Here is a tiny trained network, its code and every weight. The questions are about switching its units off for an input and a target symbol, where a switched-off unit gives its printed mean instead of its output.

import numpy as np


def w(rows, s, z=0):
    codes = np.array(rows[::2]) - 128.0
    scale = np.full(codes.shape[1], s)
    scale[-1] = z or s
    return codes * scale


def f(y):
    return y / 2 * (1 + np.tanh(0.7978845608 * (y + 0.044715 * y**3)))


def softmax(a):
    e = np.exp(a - a.max(-1, keepdims=True))
    return e / e.sum(-1, keepdims=True)


def log_softmax(a):
    a = a - a.max(-1, keepdims=True)
    return a - np.log(np.exp(a).sum(-1, keepdims=True))


def net(x, mask):
    ids = ['ΓΛΠΨΩαστ'.index(c) for c in x.split()]
    T = len(ids)
    res = E[ids] + P[:T]
    r = res
    for j in range(2):
        rows = slice(2 * j, 2 * j + 2)
        q, k, v = (r @ M[0][rows].T for M in (Q, K, V))
        z = softmax(np.where(np.tri(T) > 0, q @ k.T / 2**0.5, -1e9)) @ v
        o = O[0][rows]
        res = res + np.where(mask[j], z, o[:, -1]) @ o[:, :-1]
    y = f(res @ A[0][:, :-1].T + A[0][:, -1])
    res = res + np.where(mask[2:10], y, B[0][:, -1]) @ B[0][:, :-1]
    return log_softmax(res[-1] @ U[:, :-1].T + U[:, -1])


Q, K, V, O, A, B = {}, {}, {}, {}, {}, {}
E = w([
[100,145,83,111,132],'Γ',
[110,150,198,6,165],'Λ',
[83,146,163,207,158],'Π',
[113,152,188,189,136],'Ψ',
[183,85,136,114,167],'Ω',
[81,129,185,202,130],'α',
[106,10,81,125,94],'σ',
[49,118,170,201,162],'τ',
],0.019)
P = w([
[151,128,179,151,9],'0',
[138,137,135,120,95],'1',
[136,143,127,121,109],'2',
[132,141,122,122,122],'3',
[134,141,107,128,127],'4',
[124,143,104,130,138],'5',
[113,140,95,130,138],'6',
[108,138,90,135,143],'7',
[98,133,91,135,147],'8',
[94,138,79,136,148],'9',
[95,136,92,132,146],'10',
],0.012)
Q[0] = w([
[94,150,184,141,141],'h0',
[102,112,129,249,133],'h0',
[140,175,86,136,143],'h1',
[158,114,66,20,167],'h1',
],0.018)
K[0] = w([
[71,125,104,140,8],'h0',
[233,146,235,124,10],'h0',
[156,225,123,114,205],'h1',
[91,175,2,99,195],'h1',
],0.013)
V[0] = w([
[124,31,161,128,70],'h0',
[65,77,93,128,197],'h0',
[152,143,101,105,51],'h1',
[113,138,120,249,102],'h1',
],0.011)
O[0] = w([
[139,16,77,118,245,253],'h0',
[142,70,64,195,185,83],'h0',
[140,105,115,79,150,195],'h1',
[70,108,23,140,99,157],'h1',
],0.012,0.0043)
A[0] = w([
[99,126,76,96,72,127],'n0',
[6,199,206,141,98,106],'n1',
[48,171,55,47,103,154],'n2',
[79,227,123,232,140,126],'n3',
[105,215,175,62,230,46],'n4',
[244,139,105,47,95,107],'n5',
[58,220,123,5,73,203],'n6',
[64,79,148,135,170,254],'n7',
],0.011,0.0048)
B[0] = w([
[140,117,102,111,112,170],'n0',
[250,111,106,126,141,180],'n1',
[152,122,89,95,141,207],'n2',
[169,80,186,209,86,163],'n3',
[116,92,97,124,32,176],'n4',
[68,100,100,205,200,153],'n5',
[158,185,135,182,168,192],'n6',
[126,175,169,130,88,249],'n7',
],0.012,0.013)
U = w([
[206,222,139,67,153,171],'Γ',
[195,141,221,190,105,21],'Λ',
[184,125,125,139,88,1],'Π',
[208,159,214,54,89,89],'Ψ',
[148,125,196,136,188,176],'Ω',
[99,165,157,191,81,80],'α',
[166,98,109,12,79,171],'σ',
[89,228,255,102,70,251],'τ',
],0.0067,0.0049)

Each question gives the input, a string of symbols that net reads in full, and the target symbol t.
The units are the heads (2 rows each of Q, K, V and O) and the neurons (one row each of A and B). Each row of codes is followed by its name. A weight is (code - 128) times the scale printed after its matrix; where a second scale follows, it is the last column's (O, A, B and U).
mask holds one flag per unit, heads first, then neurons. A switched-off unit (its flag False) gives its mean, the last column of its rows in O or B, instead of its output. The means were averaged over made-up inputs and are rounded, as every weight is.
A unit's drop is (log p(t) with every unit on - log p(t) with that unit switched off) / (log p(t) with every unit on - log p(t) with every unit switched off).
The circuit of an input: a set's keep is (log p(t) with only the set's units on - log p(t) with every unit switched off) / (log p(t) with every unit on - log p(t) with every unit switched off). Starting from all 10 units, units are removed one at a time, each time the one whose removal leaves the highest keep (on an exact tie, the one counted first), for as long as the keep stays at least 0.8.
units of the circuit, in order: the units of the circuit, biggest drop first
unit that matters most: the unit with the biggest drop
top k neurons: the k neurons with the biggest drops, biggest first
which heads matter: for each layer, one digit per head in row order, 1 if its drop is at least 0.15 and else 0, layers parted by /
drop when u is switched off: that unit's drop, to one decimal
input Γ Π σ Π τ σ Γ Ω τ, target Λ: units of the circuit, in order : (n3, n1, h0)
input Ω Π α Π τ σ α Γ Ψ, target τ: unit that matters most : h0
input Λ Π Ω Ω Ω, target Ω: top 2 neurons : (n5, n7)
input Ω Π Ω Ψ Ψ Γ Ω Ψ, target τ: top 3 neurons : (n1, n2, n7)
input Ψ Ψ Γ Λ Γ α, target Γ: which heads matter : 11
input Γ α Γ σ Ψ Π, target Λ: which heads matter : 10
input α Γ Π, target σ: which heads matter : 11
input Ψ Λ α Λ Γ Ω Γ Ω Γ Π, target Γ: top 2 neurons : (n2, n6)
input Λ Λ τ, target Ψ: units of the circuit, in order : (n1, h1, h0)
input Π Λ Γ Ω Π Ω Ω Ψ Π, target Π: top 4 neurons : (n3, n2, n1, n0)
input Γ Ω σ Π Γ σ Ω Γ τ Ψ τ, target Λ: units of the circuit, in order : (n1, n3, h1)
input σ Γ τ τ, target Ω: which heads matter : 10
input Γ Λ Γ Ω Γ Ψ, target Λ: which heads matter : 11
input Λ σ σ τ Π, target Ψ: unit that matters most : h1
input Γ Ψ τ σ Π, target Λ: units of the circuit, in order : (n3, h0, n1)
input σ Ω Γ Λ Γ Ω Γ Ω Λ Γ Ψ, target Ω: which heads matter : 10
input Π α Ω Γ Ω Γ Λ Λ Γ α, target Π: top 4 neurons : (n3, n2, n1, n0)
input Ω Ω Γ Γ τ α, target τ: top 3 neurons : (n7, n2, n1)
input τ σ Γ τ τ, target α: top 3 neurons : (n1, n7, n3)
input Ω Λ Ω Γ σ Π Γ σ Γ Π, target τ: unit that matters most : h0
input α σ Γ Γ Λ Γ Λ Ψ α, target σ: top 2 neurons : (n2, n6)
input Γ Ω Γ Λ Γ Γ α Ψ Ψ Ψ, target Λ: drop when n3 is switched off : 0.8
input σ Ω Ω Ω Γ Ω Ψ, target Ω: drop when h0 is switched off : 1.1
input τ Ω σ τ, target α: drop when h1 is switched off : 1.4
input σ α Π α, target Ω: drop when h0 is switched off : 1.2
